Below are the code and all the weights of a small trained network. Each question names an input and a target symbol and asks about switching units off, where a switched-off unit gives its printed mean instead of its output.

import numpy as np


def w(rows, s, z=0):
    codes = np.array(rows[::2]) - 128.0
    scale = np.full(codes.shape[1], s)
    scale[-1] = z or s
    return codes * scale


def norm(h):
    return h / np.sqrt((h * h).mean(-1, keepdims=True) + 1e-5)


def f(y):
    return np.maximum(y, 0)


def softmax(a):
    e = np.exp(a - a.max(-1, keepdims=True))
    return e / e.sum(-1, keepdims=True)


def log_softmax(a):
    a = a - a.max(-1, keepdims=True)
    return a - np.log(np.exp(a).sum(-1, keepdims=True))


def net(x, mask):
    ids = ['αβδεζηθλξψ'.index(c) for c in x.split()]
    T = len(ids)
    res = E[ids] + P[:T]
    u = 0
    for l in range(3):
        r = norm(res)
        for j in range(3):
            rows = slice(2 * j, 2 * j + 2)
            q, k, v = (r @ M[l][rows].T for M in (Q, K, V))
            z = softmax(np.where(np.tri(T) > 0, q @ k.T / 2**0.5, -1e9)) @ v
            o = O[l][rows]
            res = res + np.where(mask[u + j], z, o[:, -1]) @ o[:, :-1]
        u += 3
        y = f(norm(res) @ A[l][:, :-1].T + A[l][:, -1])
        res = res + np.where(mask[u : u + 4], y, B[l][:, -1]) @ B[l][:, :-1]
        u += 4
    return log_softmax(norm(res)[-1] @ U[:, :-1].T + U[:, -1])


Q, K, V, O, A, B = {}, {}, {}, {}, {}, {}
E = w([
[117,186,169,112,18,118],'α',
[162,128,163,75,167,162],'β',
[126,116,141,74,207,152],'δ',
[147,201,25,156,129,142],'ε',
[166,138,128,69,184,163],'ζ',
[3,181,113,159,168,99],'η',
[93,128,243,197,87,115],'θ',
[167,117,150,97,194,163],'λ',
[142,143,154,53,154,155],'ξ',
[139,136,136,56,171,153],'ψ',
],0.0068)
P = w([
[162,157,167,49,182,168],'0',
[120,207,185,116,195,187],'1',
[156,165,158,76,174,128],'2',
[133,98,130,93,129,170],'3',
[108,182,158,140,153,156],'4',
[167,151,145,94,157,78],'5',
[118,79,113,116,99,160],'6',
[115,176,125,166,123,124],'7',
[178,152,141,97,152,40],'8',
[99,41,96,120,85,199],'9',
[112,254,175,145,156,152],'10',
],0.0065)
Q[0] = w([
[165,224,170,132,182,52],'0.h1',
[70,249,151,199,150,177],'0.h1',
[182,76,115,77,124,47],'0.h2',
[137,20,89,99,95,165],'0.h2',
[115,193,166,83,145,220],'0.h3',
[65,6,61,118,50,210],'0.h3',
],0.026)
K[0] = w([
[137,133,99,185,92,4],'0.h1',
[185,158,167,81,187,35],'0.h1',
[102,102,83,184,72,134],'0.h2',
[113,88,119,110,126,251],'0.h2',
[136,52,114,84,136,115],'0.h3',
[61,46,71,189,42,198],'0.h3',
],0.029)
V[0] = w([
[143,67,80,174,249,131],'0.h1',
[162,234,42,95,120,136],'0.h1',
[34,110,109,84,119,99],'0.h2',
[135,152,172,218,153,132],'0.h2',
[43,99,79,136,227,106],'0.h3',
[161,150,2,101,124,146],'0.h3',
],0.027)
O[0] = w([
[140,234,214,151,206,208,124],'0.h1',
[54,167,46,133,159,40,254],'0.h1',
[95,56,227,87,183,83,72],'0.h2',
[179,177,110,205,92,53,18],'0.h2',
[184,191,62,112,252,83,134],'0.h3',
[117,24,74,158,224,214,102],'0.h3',
],0.012,0.0073)
A[0] = w([
[180,131,206,171,85,151,80],'0.n1',
[204,97,123,15,121,168,111],'0.n2',
[94,75,210,250,210,27,5],'0.n3',
[122,165,85,250,111,149,66],'0.n4',
],0.021,0.0029)
B[0] = w([
[155,110,158,120,167,222,231],'0.n1',
[186,90,131,128,89,111,240],'0.n2',
[145,180,206,104,7,54,231],'0.n3',
[137,117,85,213,151,158,253],'0.n4',
],0.021,0.0058)
Q[1] = w([
[180,222,154,185,187,111],'1.h1',
[116,92,21,118,137,102],'1.h1',
[134,196,166,77,128,65],'1.h2',
[138,205,130,95,222,165],'1.h2',
[189,97,114,130,168,2],'1.h3',
[137,99,78,122,135,158],'1.h3',
],0.034)
K[1] = w([
[3,185,121,153,125,124],'1.h1',
[161,66,164,125,88,158],'1.h1',
[153,205,82,175,160,90],'1.h2',
[152,87,65,65,184,118],'1.h2',
[204,128,238,94,75,139],'1.h3',
[123,101,83,102,139,102],'1.h3',
],0.035)
V[1] = w([
[134,122,162,132,120,165],'1.h1',
[254,92,105,126,150,127],'1.h1',
[108,141,176,120,142,149],'1.h2',
[115,181,137,60,68,87],'1.h2',
[87,198,138,126,171,73],'1.h3',
[194,108,201,79,155,145],'1.h3',
],0.0079)
O[1] = w([
[135,166,123,110,130,161,124],'1.h1',
[93,202,226,100,124,103,107],'1.h1',
[156,149,162,140,139,105,150],'1.h2',
[137,65,86,207,108,143,119],'1.h2',
[154,84,149,133,207,247,203],'1.h3',
[193,213,86,169,144,4,4],'1.h3',
],0.004,0.0035)
A[1] = w([
[124,15,111,7,59,70,197],'1.n1',
[251,149,182,152,22,101,27],'1.n2',
[253,18,51,122,20,101,135],'1.n3',
[174,96,116,112,36,178,2],'1.n4',
],0.022,0.0035)
B[1] = w([
[214,151,80,71,124,156,252],'1.n1',
[101,145,253,124,113,131,220],'1.n2',
[126,46,145,112,226,98,254],'1.n3',
[109,82,154,194,153,106,196],'1.n4',
],0.03,0.014)
Q[2] = w([
[25,100,120,202,152,160],'2.h1',
[164,153,252,150,119,156],'2.h1',
[84,148,167,71,151,153],'2.h2',
[132,188,189,223,126,174],'2.h2',
[233,93,142,80,105,75],'2.h3',
[123,43,76,107,47,111],'2.h3',
],0.032)
K[2] = w([
[122,158,39,142,166,64],'2.h1',
[152,157,125,253,152,206],'2.h1',
[80,134,159,84,171,162],'2.h2',
[185,144,146,236,189,180],'2.h2',
[222,65,192,135,130,90],'2.h3',
[121,41,69,134,73,86],'2.h3',
],0.032)
V[2] = w([
[145,139,109,22,123,152],'2.h1',
[132,205,121,151,93,124],'2.h1',
[211,138,110,78,1,54],'2.h2',
[86,159,29,142,116,177],'2.h2',
[38,218,88,231,177,92],'2.h3',
[142,42,127,179,198,29],'2.h3',
],0.009)
O[2] = w([
[99,98,66,152,139,107,127],'2.h1',
[124,134,167,101,151,162,133],'2.h1',
[176,227,48,156,185,176,2],'2.h2',
[138,69,168,71,167,95,166],'2.h2',
[186,1,153,55,92,142,141],'2.h3',
[169,214,157,126,122,183,140],'2.h3',
],0.0069,0.0087)
A[2] = w([
[133,177,148,176,70,166,113],'2.n1',
[152,94,114,63,100,159,120],'2.n2',
[160,55,103,169,4,134,1],'2.n3',
[110,194,86,163,131,38,23],'2.n4',
],0.036,0.0062)
B[2] = w([
[190,122,153,150,116,160,203],'2.n1',
[103,147,167,125,85,142,245],'2.n2',
[116,46,132,141,4,135,174],'2.n3',
[116,186,81,190,116,50,198],'2.n4',
],0.038,0.011)
U = w([
[186,76,81,72,134,94,158],'α',
[120,67,107,160,35,133,135],'β',
[104,204,162,89,224,143,87],'δ',
[105,171,97,180,123,80,254],'ε',
[61,86,62,172,172,181,120],'ζ',
[158,180,206,106,80,57,120],'η',
[124,51,192,183,191,65,81],'θ',
[206,157,113,209,124,190,103],'λ',
[143,196,87,62,73,180,114],'ξ',
[6,129,141,80,111,147,117],'ψ',
],0.013,0.0067)

Each question gives the input, a string of symbols that net reads in full, and the target symbol t.
The units are the heads (2 rows each of Q, K, V and O) and the neurons (one row each of A and B). Each row of codes is followed by its name. A weight is (code - 128) times the scale printed after its matrix; where a second scale follows, it is the last column's (O, A, B and U).
mask holds one flag per unit, layer by layer, with each layer's heads first. A switched-off unit (its flag False) gives its mean, the last column of its rows in O or B, instead of its output. The means were averaged over made-up inputs and are rounded, as every weight is.
A unit's drop is (log p(t) with every unit on - log p(t) with that unit switched off) / (log p(t) with every unit on - log p(t) with every unit switched off).
The circuit of an input: a set's keep is (log p(t) with only the set's units on - log p(t) with every unit switched off) / (log p(t) with every unit on - log p(t) with every unit switched off). Starting from the 12 units with the biggest drops (on a tie, the unit counted first), units are removed one at a time, each time the one whose removal leaves the highest keep (on an exact tie, the one counted first), for as long as the keep stays at least 0.8.
units of the circuit, in order: the units of the circuit, biggest drop first
most important unit: the unit with the biggest drop
k most important neurons: the k neurons with the biggest drops, biggest first
k most important neurons of layer l: the k neurons of layer l with the biggest drops, biggest first
which heads matter: for each layer, one digit per head in row order, 1 if its drop is at least 0.15 and else 0, layers parted by /
drop when u is switched off: that unit's drop, to one decimal
input λ δ ζ λ θ, target ζ: which heads matter => 110 / 000 / 000
input ξ λ θ ψ ξ α δ δ, target α: which heads matter => 100 / 000 / 000
input β ξ α, target α: units of the circuit, in order => 0.h1, 1.n1
input α ζ λ ε α λ β β ξ ψ, target ξ: which heads matter => 010 / 000 / 000
input λ ζ ψ α δ, target ψ: 2 most important neurons => 1.n3, 1.n1
input θ λ δ ζ, target ψ: most important neuron => 1.n1
input ζ ξ δ ψ β, target δ: which heads matter => 101 / 000 / 000
input λ λ ζ ε η θ ξ, target α: 2 most important neurons => 0.n2, 1.n1
input θ β ψ ψ λ δ ε λ, target δ: which heads matter => 100 / 000 / 000
input λ ζ α β θ α α β ε η λ, target ε: which heads matter => 100 / 000 / 000
input δ η θ θ α β ξ λ, target β: 2 most important neurons => 1.n3, 2.n3
input β β η, target η: units of the circuit, in order => 0.h2, 0.n3
input α β ψ α λ, target ψ: 2 most important neurons => 1.n3, 1.n1
input ζ λ η ξ δ ε λ η, target ε: most important unit => 0.h1
input θ λ λ ε, target ζ: which heads matter => 001 / 000 / 000
input β α α β λ λ β ζ ψ, target α: units of the circuit, in order => 1.n1, 0.h1
input δ β ζ, target ζ: 3 most important neurons => 1.n2, 1.n1, 0.n4
input ξ λ θ ξ δ ψ λ ζ ζ λ θ, target ζ: which heads matter => 111 / 000 / 000
input α λ λ β β λ, target α: which heads matter => 100 / 000 / 000
input α θ δ λ θ, target δ: most important unit => 0.h1
input β β λ, target λ: which heads matter => 110 / 000 / 000
input ε θ β ξ ξ, target β: which heads matter => 010 / 000 / 000
input ψ ε β ξ ζ λ, target ε: which heads matter => 000 / 000 / 000
input ξ β η λ β δ, target η: 3 most important neurons => 0.n3, 1.n2, 1.n3
input λ ε α ψ λ, target α: 2 most important neurons => 1.n3, 1.n1
input ψ β ψ λ δ ε ζ, target ψ: 2 most important neurons of layer 2 => 2.n2, 2.n1
input ε λ ψ α, target β: most important unit => 2.n3
input ξ ψ β η ψ ψ ζ ξ ζ α δ, target ζ: drop when 0.h2 is switched off => 0.2
input δ δ ε ζ η, target ε: drop when 0.h3 is switched off => 0.0
input α θ β ψ, target ξ: drop when 1.n3 is switched off => 0.1
